Here is a tiny trained network, its code and every weight. The questions are about switching its units off for an input and a class, where a switched-off unit gives its printed mean instead of its output.

import numpy as np


def w(rows, s, z=0):
    codes = np.array(rows[::2]) - 128.0
    scale = np.full(codes.shape[1], s)
    scale[-1] = z or s
    return codes * scale


def norm(h):
    return h / np.sqrt((h * h).mean(-1, keepdims=True) + 1e-5)


def f(y):
    return y / 2 * (1 + np.tanh(0.7978845608 * (y + 0.044715 * y**3)))


def log_softmax(a):
    a = a - a.max(-1, keepdims=True)
    return a - np.log(np.exp(a).sum(-1, keepdims=True))


def net(x, mask):
    res = np.array(x, float).reshape(1, 8) / 4 @ E
    u = 0
    for l in range(3):
        y = f(norm(res) @ A[l][:, :-1].T + A[l][:, -1])
        res = res + np.where(mask[u : u + 12], y, B[l][:, -1]) @ B[l][:, :-1]
        u += 12
    return log_softmax(norm(res)[-1] @ U[:, :-1].T + U[:, -1])


A, B = {}, {}
E = w([
[127,130,128,129,128],'x0',
[52,98,52,101,211],'x1',
[3,134,73,116,54],'x2',
[129,129,127,128,128],'x3',
[127,126,128,128,127],'x4',
[126,128,130,128,129],'x5',
[139,162,169,7,123],'x6',
[128,133,130,128,128],'x7',
],0.0034)
A[0] = w([
[112,127,164,126,121,119],'L0N1',
[99,122,107,49,167,17],'L0N2',
[37,122,103,56,32,5],'L0N3',
[137,118,142,205,77,95],'L0N4',
[26,156,114,160,1,136],'L0N5',
[139,132,196,57,30,21],'L0N6',
[141,110,128,76,113,40],'L0N7',
[165,126,124,219,57,120],'L0N8',
[185,143,144,153,137,94],'L0N9',
[131,91,145,96,112,54],'L0N10',
[85,90,113,198,213,69],'L0N11',
[121,25,167,128,104,114],'L0N12',
],0.0063,0.0014)
B[0] = w([
[143,131,135,122,112,130],'L0N1',
[98,100,183,121,204,175],'L0N2',
[24,162,70,94,35,221],'L0N3',
[109,129,190,158,164,175],'L0N4',
[237,2,189,137,173,253],'L0N5',
[211,140,50,98,62,206],'L0N6',
[147,149,168,90,141,129],'L0N7',
[78,128,203,157,164,209],'L0N8',
[49,144,111,127,61,153],'L0N9',
[139,148,145,108,133,120],'L0N10',
[177,148,31,131,81,191],'L0N11',
[138,151,137,143,135,127],'L0N12',
],0.011,0.0034)
A[1] = w([
[95,120,202,176,132,60],'L1N1',
[167,175,163,91,77,48],'L1N2',
[122,135,91,141,125,71],'L1N3',
[121,163,77,72,160,144],'L1N4',
[131,134,135,115,249,4],'L1N5',
[142,152,165,78,198,101],'L1N6',
[164,254,70,164,131,70],'L1N7',
[144,91,75,159,126,123],'L1N8',
[124,202,134,102,111,41],'L1N9',
[225,115,85,148,154,98],'L1N10',
[38,196,184,186,119,61],'L1N11',
[65,89,174,31,201,85],'L1N12',
],0.0084,0.0011)
B[1] = w([
[155,149,118,213,58,204],'L1N1',
[173,153,82,65,193,186],'L1N2',
[138,88,136,146,149,132],'L1N3',
[128,103,210,226,83,199],'L1N4',
[181,181,252,105,113,184],'L1N5',
[197,145,174,115,145,172],'L1N6',
[91,216,150,221,212,191],'L1N7',
[92,132,138,99,188,193],'L1N8',
[164,81,138,173,173,132],'L1N9',
[30,175,130,124,110,223],'L1N10',
[117,141,13,138,47,185],'L1N11',
[95,230,209,142,84,253],'L1N12',
],0.011,0.003)
A[2] = w([
[162,77,223,154,133,80],'L2N1',
[62,203,42,84,116,171],'L2N2',
[155,77,19,144,212,77],'L2N3',
[134,104,163,55,142,126],'L2N4',
[57,88,63,110,239,84],'L2N5',
[139,195,173,121,68,99],'L2N6',
[166,135,70,46,222,139],'L2N7',
[70,66,81,147,50,53],'L2N8',
[57,227,96,179,59,79],'L2N9',
[81,134,41,119,139,73],'L2N10',
[54,127,196,226,90,5],'L2N11',
[167,220,111,141,255,91],'L2N12',
],0.0073,0.0016)
B[2] = w([
[165,101,145,211,143,191],'L2N1',
[131,10,222,183,104,220],'L2N2',
[118,146,214,17,155,169],'L2N3',
[91,136,69,175,109,151],'L2N4',
[93,43,106,78,179,183],'L2N5',
[66,102,119,75,169,207],'L2N6',
[193,115,66,70,122,173],'L2N7',
[185,247,142,133,191,198],'L2N8',
[61,155,65,149,78,253],'L2N9',
[192,125,184,106,126,164],'L2N10',
[176,80,90,50,120,248],'L2N11',
[154,214,76,210,211,228],'L2N12',
],0.011,0.0034)
U = w([
[113,167,56,205,21,188],'0',
[188,49,179,210,111,202],'1',
[209,199,73,125,202,122],'2',
[187,101,81,48,49,139],'3',
[34,149,80,201,211,123],'4',
[86,53,147,55,209,75],'5',
[132,201,241,130,141,152],'6',
[10,132,164,83,53,2],'7',
],0.012,0.00087)

Each question gives the input, the list of numbers given to net, and the class t.
The units are the neurons (one row each of A and B). Each row of codes is followed by its name. A weight is (code - 128) times the scale printed after its matrix; where a second scale follows, it is the last column's (A, B and U).
mask holds one flag per neuron, layer by layer. A switched-off neuron (its flag False) gives its mean, the last column of its row in B, instead of its output. The means were averaged over made-up inputs and are rounded, as every weight is.
A unit's drop is (log p(t) with every unit on - log p(t) with that unit switched off) / (log p(t) with every unit on - log p(t) with every unit switched off).
The circuit of an input: a set's keep is (log p(t) with only the set's units on - log p(t) with every unit switched off) / (log p(t) with every unit on - log p(t) with every unit switched off). Starting from the 12 units with the biggest drops (on a tie, the unit counted first), units are removed one at a time, each time the one whose removal leaves the highest keep (on an exact tie, the one counted first), for as long as the keep stays at least 0.8.
circuit, biggest first: the units of the circuit, biggest drop first
most important unit: the unit with the biggest drop
k most important neurons: the k neurons with the biggest drops, biggest first
k most important neurons of layer l: the k neurons of layer l with the biggest drops, biggest first
input [-3,-6,8,-8,7,7,0,-7], class 1: circuit, biggest first	[L0N5]
input [-4,0,-3,5,2,2,1,4], class 2: 2 most important neurons	[L0N5; L0N2]
input [-1,-5,-7,7,-2,-8,2,-7], class 2: circuit, biggest first	[L1N2; L0N5]
input [-7,-4,5,1,6,5,2,2], class 3: circuit, biggest first	[L0N6; L0N5; L0N3]
input [6,-1,6,-5,8,-1,5,6], class 3: 2 most important neurons of layer 0	[L0N6; L0N5]
input [-4,0,-2,-7,6,4,-7,3], class 0: 3 most important neurons	[L0N8; L0N6; L0N4]
input [-5,-1,0,-6,-8,-2,-7,-2], class 0: 2 most important neurons of layer 1	[L1N11; L1N1]
input [8,-4,-5,-5,3,4,2,4], class 2: 2 most important neurons of layer 2	[L2N12; L2N7]
input [2,7,-7,-2,-7,4,1,5], class 6: 2 most important neurons	[L0N6; L1N5]
input [-4,-6,8,-3,2,7,1,-2], class 3: 4 most important neurons	[L0N6; L0N3; L0N5; L1N4]
input [-4,-5,0,-3,-4,-8,3,6], class 2: 3 most important neurons	[L1N2; L0N5; L1N7]
input [6,8,6,3,-4,-3,1,6], class 7: 3 most important neurons	[L1N12; L0N6; L0N2]
input [6,-8,-7,-8,-5,4,-8,2], class 0: 2 most important neurons	[L0N5; L1N11]
input [-6,-4,0,-5,3,4,4,0], class 2: 2 most important neurons	[L1N2; L0N5]
input [5,4,2,5,-1,7,0,0], class 5: most important unit	L1N1
input [0,4,-6,6,2,5,-8,-7], class 4: 2 most important neurons of layer 1	[L1N7; L1N10]
input [0,0,4,1,0,8,6,0], class 3: 2 most important neurons	[L0N6; L0N8]
input [-1,2,2,-1,-4,1,4,3], class 7: 2 most important neurons	[L0N3; L0N2]
input [5,-4,-5,5,-3,-6,2,2], class 2: 2 most important neurons	[L0N5; L1N2]
input [0,1,-6,4,-8,-2,-1,-4], class 4: 3 most important neurons of layer 0	[L0N5; L0N8; L0N2]
input [-1,7,-8,-8,6,-4,-3,-6], class 4: circuit, biggest first	[L1N10]
input [4,2,-4,0,0,-8,0,-3], class 4: 3 most important neurons	[L0N5; L1N7; L0N3]
input [-1,-2,1,0,-5,7,-5,-2], class 1: 2 most important neurons of layer 0	[L0N5; L0N3]
input [3,6,3,1,1,-1,2,4], class 7: 2 most important neurons	[L0N3; L1N12]
input [2,-5,2,8,7,1,0,-7], class 1: 2 most important neurons of layer 0	[L0N5; L0N8]
input [-3,-4,8,7,-6,-8,7,-7], class 3: 2 most important neurons	[L0N5; L0N6]
input [6,3,3,2,1,7,-8,-2], class 5: most important unit	L0N11
input [-4,-4,-5,4,6,7,3,7], class 2: 2 most important neurons of layer 0	[L0N5; L0N11]
input [5,-5,-1,-8,-4,-8,-7,-7], class 0: 2 most important neurons	[L1N11; L0N5]
